Each row is followed by one of two labels, saying whether the row has a hidden trait. Each part has a new trait and two new labels.
[  4   5  -2   4  -2  -9 -21 -13   0  -5  -2  11  -4  -1   6  -5   6  -4
   0  -7  11   3  -7   0  -2   1  -4   0  -3   4   0  -6  12  -4   3  -2
 -11   2  -2  -6  13   0  -2  -2  -7  -2 -32  -1 -10   6   3   6  -5  -1
  -2   1   2   2 -14  -1  -3  -3   1   4  -2  -3  -9  -7  -1  -7   0  -2
   3  -8   4  -2  -1  10   5  -4 -14  -2   3  -6  -5   2  -9  -2  -6  -4
  10 -17   6  -6   5   8  -1  -3  -8   2  -1  -6   1   2   6 -21   9   5
   1  -5  -4   7   4   0   7   0 -21  -1  -3  -5  -1  -2 -16   7   0   2
   5 -17   3   4  -4   1   1   1  -7  -1  -2   7   4   6  20  -3  -2   5
   4   0] | Fasut
[  1  -4  42   7   4  21  17  15 -10  18   2 -18  20  -9  -2   0  -9  10
  -1  12 -37 -45  25 -21  -3 -18   0  -7  -6   7  14   0  -9  20  -2  -4
  11   7   2  15 -45  -8  -1  -7   1  10  27 -11  14  13 -27  -9   1  28
   4  -8  -2   4  18  13   8   6  -2  -3   4  -5   5  -2   1   2   8 -16
  -9  14  18 -17  12  -7   0   0  37 -22  -3  20  14  -7  31   2  -6   6
 -21  26 -12   3 -10 -11  13  -6  58  -6   7 -27  -1   4   0  20 -24   2
 -12   4   2   8   5  11  -5   6  37   2 -19   1 -14   8  -4 -11  -5  10
  -3  -6  -3  -6   1  -3  -7   2   4 -17  11 -27 -11  -8 -23  20   3   8
   0  -3] | Ririv
[  5  10 -40  -1 -10 -70 -46 -42  18 -49 -12  31 -32  26  11  -6  23 -16
  -8 -18  61  51 -35  20  -1  13   0   6  -6   0 -24  -7  26 -22   3   1
 -25   0   2 -26  57  10  -2   7 -20  -9 -70  21 -36  -2  38  19 -14 -36
 -12   6   6   1 -40 -28 -18  -5   0  10 -12  -1 -23 -14  -6 -26 -13  14
  17 -29  -8  18 -26  21   8  -3 -67   7   8 -18 -21  14 -52  -1  -1 -13
  27 -50  15 -12  20  25 -13   9 -87   5 -11  22   1  -2  15 -60  22   6
  11  -7 -13   4  -6 -16  24   1 -67  -8  11 -14  14 -16 -13  38   9 -11
  16 -21   6  14 -17   4  17  -1 -14  11  -7  37  20  24  56 -24 -10  -9
   8  -2] | Fasut
[ -3  -5  40   9  13  75  49  35 -14  45   7 -25  37 -28  -9   3 -17  18
   6  17 -66 -64  37 -23  -2 -15  -3 -10   0   1  19   2 -25  27  -1  -2
  22   3  -1  27 -73 -10   1 -12  16  19  52 -27  27   9 -46 -15  15  37
  12  -8  -6   2  35  30  19   5   4 -17  11  -3  18   7   5  21  14 -18
 -17  30  14 -21  25 -16  -5  -5  74 -21  -5  16  24 -24  56  -5  -4  11
 -34  42 -13   9 -17 -21  20 -13 100  -7  15 -27   0   4 -14  43 -20  -5
 -19   2   9   3  15  17 -18  -1  68   9 -16  12 -10  15  10 -33  -8  12
  -9   7  -5  -6  16   0 -18   1   9 -14   8 -40 -22 -20 -55  29   8  15
  -7   5] | Ririv
[ -4  -5  38   8  14  84  50  41 -15  52   8 -24  40 -32  -9   3 -21  13
   9  15 -68 -71  38 -24  -1 -13  -4  -9   1  -1  24   1 -29  24  -1  -2
  23   2  -3  24 -76 -10   2 -12  18  21  50 -31  27   8 -49 -14  18  35
  15  -7  -8   2  33  33  22   3   7 -19  12  -2  19   9   6  25  15 -19
 -17  33  15 -23  29 -17  -6  -6  63 -20  -5  16  24 -27  54  -8  -4  14
 -37  41 -14   9 -19 -23  21 -15  84  -8  16 -27   1   4 -17  45 -17  -6
 -20   1  11   3  17  20 -20  -3  78  12 -15  14  -8  16  11 -38  -8  13
 -10   8  -7  -6  19   0 -21   1  10 -12   8 -41 -26 -23 -70  25   9  19
  -8   7] | Ririv
[ -1   2  32   4  13  43  24  13  -2  14  -3 -10  24  -1  -1  -1  -1  19
 -17   9 -18 -53  13 -16  -9 -17   0 -12 -12   6   1  -6 -17  23  -2  -4
  11   1   5  17 -39   7   1  -6   3  27  10 -17   3  13 -19  -3   7  16
   3  -7  -5   0   8  24   5   3  24 -10   1  -7  -2 -10  -2  -1   5 -13
  -6  10  15 -17   7 -12   0 -11  54 -37   1  19  15 -29  23 -10   2  10
 -23  19  -8   3  -7  -9  23  -4  57  -8  12 -20   4   1  -2  -4 -15   2
 -30   2  -1  11  12   4  -2  -1  31   1 -15  -4   2  13   8  -4  -1  10
   5 -18  -6  15   2   2  -3   5   4  -9  13 -22 -13  -1 -11  13  -3  24
  -2  10] | Ririv
[  2   1  24   6   1  20   4   1  -4   3   0  -2  -7  -3   2  -3   0   6
  -3   4 -12 -24   3  -6  -4  -9  -2  -5  -6   6   7  -4   1   8   1  -3
   0   4   1   4 -20  -2  -2  -4  -5   7  -5  -6   1   8 -15  -3  -2  11
   0  -3  -1   2   1   2   1   2   2  -1   1  -4  -4  -6  -2  -5   4  -8
  -3   1  10 -10   3   0   3  -3  11 -15   0  10   9  -4   5   0  -5   1
  -9   0  -1  -1  -2   2  10  -4  28  -3   3 -19   1   3   4 -11  -9   3
  -5  -1  -3  10   5   3   2   3  15   0 -10  -4  -5   4 -11  -3  -2   6
   1 -12   0   2  -3  -1  -2   2  -2 -11   6 -15  -2  -1   6   8   0   9
   2   0] | Fasut
[  1  -1  36   7   5  36  22   9  -4  23   1 -12  22  -6  -1   0  -4  14
  -6  10 -27 -40  28 -17  -5 -17   0  -8  -8   7   4  -2  -7  18  -1  -4
   4   5   3  16 -37  -3  -1  -9  -2  13  18 -10   7  11 -25  -8   2  21
   3  -7  -3   2  14  15   4   5   4  -4   2  -5   1  -4   0   2   6 -12
  -7   9  18 -13  11  -6   1  -4  31 -25  -1  17  12  -9  23   0  -4   6
 -20  18 -10   2  -5  -8  14  -5  54  -5   9 -25   1   3   1  12 -20   2
 -15   2   0   8   6   5   0   4  42   1 -17  -1 -10   9  -5  -7  -3  11
  -1 -11  -4   0   0  -1  -3   2   1 -13  10 -27  -9   7  -9  14   1  13
   0   0] | Ririv
[ -2  -5  44   9   9  62  38  31 -12  38   4 -23  33 -23  -7   2 -15  18
   2  15 -47 -55  35 -22  -2 -18  -1  -9  -3   4  21   0 -23  24  -2  -3
  17   5   1  22 -60  -8   0 -10  10  14  38 -20  20  10 -41 -13  10  36
   9  -9  -5   3  29  23  14   6   1 -10   8  -4  13   0   3  14  12 -16
 -14  25  19 -17  21 -14  -3   0  61 -20  -5  23  19 -19  47  -2  -4  11
 -34  38 -14   6 -19 -20  20  -9  82  -7  14 -27   0   4  -7  36 -23  -2
 -16   3   5   5  11  12 -12   2  64   7 -15   7 -13  13   0 -26  -6  12
  -7   2  -7  -7  11  -2 -14   2   8 -15  10 -44 -20 -18 -45  26   6  13
  -4   2] | Ririv
[  3   1  20   7  -2   5  -2   0  -5  -1   1   1   4  -5   2  -4   1   0
   1  -3  -5  -9   3  -7  -2  -7  -3  -2  -6   6   8  -3   7   4   1  -3
  -5   6  -1   2 -11  -5  -3  -4  -6  -1  -9   0   4   7 -11  -2  -8  10
  -2  -4   2   3  -2  -1   0   1  -5   3   1  -3  -6  -4   0  -4   3  -5
  -3  -2  11  -8   3   6   4   1   3  -5   1   5  -1   7   2   3  -7  -4
   1  -3   0  -3   1   1   4  -4  15   0   0 -17   0   3   6  -2  -7   5
   3  -2  -2   6   3   1   2   4  -2  -1  -8  -3 -11   1 -18   1  -3   4
   0  -9   1  -4  -4  -2   0   0  -4 -10   1 -14   1   1  11   8   1   3
   3  -5] | Fasut
